Below is a small trained network, with its code and all its weights. Each question gives an input and a target symbol and asks what happens when units are switched off, that is, made to give their printed mean instead of their output.

import numpy as np


def w(rows, s, z=0):
    codes = np.array(rows[::2]) - 128.0
    scale = np.full(codes.shape[1], s)
    scale[-1] = z or s
    return codes * scale


def norm(h):
    return h / np.sqrt((h * h).mean(-1, keepdims=True) + 1e-5)


def f(y):
    return np.maximum(y, 0)


def softmax(a):
    e = np.exp(a - a.max(-1, keepdims=True))
    return e / e.sum(-1, keepdims=True)


def log_softmax(a):
    a = a - a.max(-1, keepdims=True)
    return a - np.log(np.exp(a).sum(-1, keepdims=True))


def net(x, mask):
    ids = ['δεζθξπστ'.index(c) for c in x.split()]
    T = len(ids)
    res = E[ids] + P[:T]
    q, k, v = (norm(res) @ M[0].T for M in (Q, K, V))
    z = softmax(np.where(np.tri(T) > 0, q @ k.T / 2**0.5, -1e9)) @ v
    res = res + np.where(mask[0], z, O[0][:, -1]) @ O[0][:, :-1]
    y = f(norm(res) @ A[0][:, :-1].T + A[0][:, -1])
    res = res + np.where(mask[1:9], y, B[0][:, -1]) @ B[0][:, :-1]
    return log_softmax(norm(res)[-1] @ U[:, :-1].T + U[:, -1])


Q, K, V, O, A, B = {}, {}, {}, {}, {}, {}
E = w([
[207,196,234,105,180,141],'δ',
[162,83,89,37,150,112],'ε',
[51,245,217,181,237,183],'ζ',
[41,97,84,107,162,210],'θ',
[161,93,151,98,114,230],'ξ',
[222,94,213,166,56,96],'π',
[193,134,186,171,209,20],'σ',
[109,47,132,148,248,121],'τ',
],0.018)
P = w([
[246,219,44,177,231,215],'0',
[176,114,143,96,234,115],'1',
[186,102,139,67,233,110],'2',
[187,67,143,73,253,120],'3',
[191,123,130,42,221,110],'4',
[174,117,120,45,245,115],'5',
[174,136,112,54,238,120],'6',
[191,75,130,34,237,99],'7',
[197,134,110,21,246,110],'8',
[192,126,134,12,224,103],'9',
],0.0055)
Q[0] = w([
[55,196,28,189,1,90],'H0',
[113,129,89,139,83,122],'H0',
],0.069)
K[0] = w([
[66,50,254,23,131,83],'H0',
[91,101,132,97,103,142],'H0',
],0.079)
V[0] = w([
[104,205,113,173,176,74],'H0',
[142,54,85,252,105,140],'H0',
],0.026)
O[0] = w([
[219,247,7,215,118,236,255],'H0',
[58,254,147,2,58,13,109],'H0',
],0.009,0.0076)
A[0] = w([
[100,77,180,144,121,152,67],'N0',
[128,182,75,116,116,104,1],'N1',
[152,139,98,161,138,146,130],'N2',
[132,137,115,47,140,122,171],'N3',
[166,57,24,48,91,113,101],'N4',
[100,115,136,215,94,142,135],'N5',
[84,172,106,95,90,102,10],'N6',
[3,96,45,140,86,170,149],'N7',
],0.024,0.0063)
B[0] = w([
[89,221,87,146,103,153,162],'N0',
[128,63,136,93,198,70,157],'N1',
[89,75,150,65,86,106,245],'N2',
[204,74,123,163,111,199,216],'N3',
[97,211,132,77,148,80,145],'N4',
[80,161,130,128,123,47,182],'N5',
[80,150,83,208,96,97,178],'N6',
[145,122,253,72,131,112,142],'N7',
],0.024,0.012)
U = w([
[127,142,48,60,142,92,129],'δ',
[133,136,117,192,55,82,253],'ε',
[77,203,122,203,186,126,248],'ζ',
[195,133,106,215,219,19,68],'θ',
[73,1,75,179,178,142,21],'ξ',
[74,101,193,94,130,141,44],'π',
[244,180,181,179,171,160,140],'σ',
[117,129,19,160,70,225,51],'τ',
],0.0086,0.0025)

Each question gives the input, a string of symbols that net reads in full, and the target symbol t.
The units are the heads (2 rows each of Q, K, V and O) and the neurons (one row each of A and B). Each row of codes is followed by its name. A weight is (code - 128) times the scale printed after its matrix; where a second scale follows, it is the last column's (O, A, B and U).
mask holds one flag per unit, heads first, then neurons. A switched-off unit (its flag False) gives its mean, the last column of its rows in O or B, instead of its output. The means were averaged over made-up inputs and are rounded, as every weight is.
A unit's drop is (log p(t) with every unit on - log p(t) with that unit switched off) / (log p(t) with every unit on - log p(t) with every unit switched off).
The circuit of an input: a set's keep is (log p(t) with only the set's units on - log p(t) with every unit switched off) / (log p(t) with every unit on - log p(t) with every unit switched off). Starting from all 9 units, units are removed one at a time, each time the one whose removal leaves the highest keep (on an exact tie, the one counted first), for as long as the keep stays at least 0.8.
circuit, biggest first: the units of the circuit, biggest drop first
most important unit: the unit with the biggest drop
k most important neurons: the k neurons with the biggest drops, biggest first
drop of u: that unit's drop, to one decimal
input θ π π π δ δ π ζ, target σ: 4 most important neurons	[N2, N5, N6, N0]
input σ ζ θ σ π ξ σ, target δ: circuit, biggest first	[N2, H0, N3]
input θ ξ ξ σ ξ ξ ε, target σ: most important unit	N3
input τ τ ξ δ ξ θ ζ δ, target θ: circuit, biggest first	[H0, N1, N2]
input π δ π θ, target ε: 4 most important neurons	[N6, N3, N2, N1]
input π δ ε, target ε: 2 most important neurons	[N6, N3]
input ε π σ δ ζ π ξ δ, target ζ: circuit, biggest first	[H0, N0, N3]
input ε π τ δ ζ ξ σ, target ζ: 4 most important neurons	[N0, N3, N2, N1]
input π π σ σ ζ ξ τ δ σ, target ε: circuit, biggest first	[H0, N6, N3]
input π ζ θ π π π τ, target ε: 2 most important neurons	[N6, N1]
input τ δ ξ ζ π τ τ ξ, target θ: circuit, biggest first	[H0, N1, N2]
input δ θ δ ζ σ π δ σ π, target ξ: circuit, biggest first	[H0, N2]
input ε ε ξ π π π π ξ δ θ, target ζ: 3 most important neurons	[N0, N2, N3]
input ε θ ε τ π δ ζ π π π, target ζ: most important unit	H0
input ζ π π ε, target τ: 3 most important neurons	[N1, N2, N7]
input τ σ θ ξ π π ζ, target θ: 3 most important neurons	[N1, N2, N0]
input σ π ε δ, target δ: 2 most important neurons	[N2, N3]
input τ ε ξ ζ ξ ξ ξ ζ θ, target θ: drop of N1	0.6
input ζ ξ π, target τ: drop of N7	0.1
input ξ π π π ε, target π: drop of H0	0.8
input σ δ δ θ θ π σ ξ, target δ: most important unit	N3
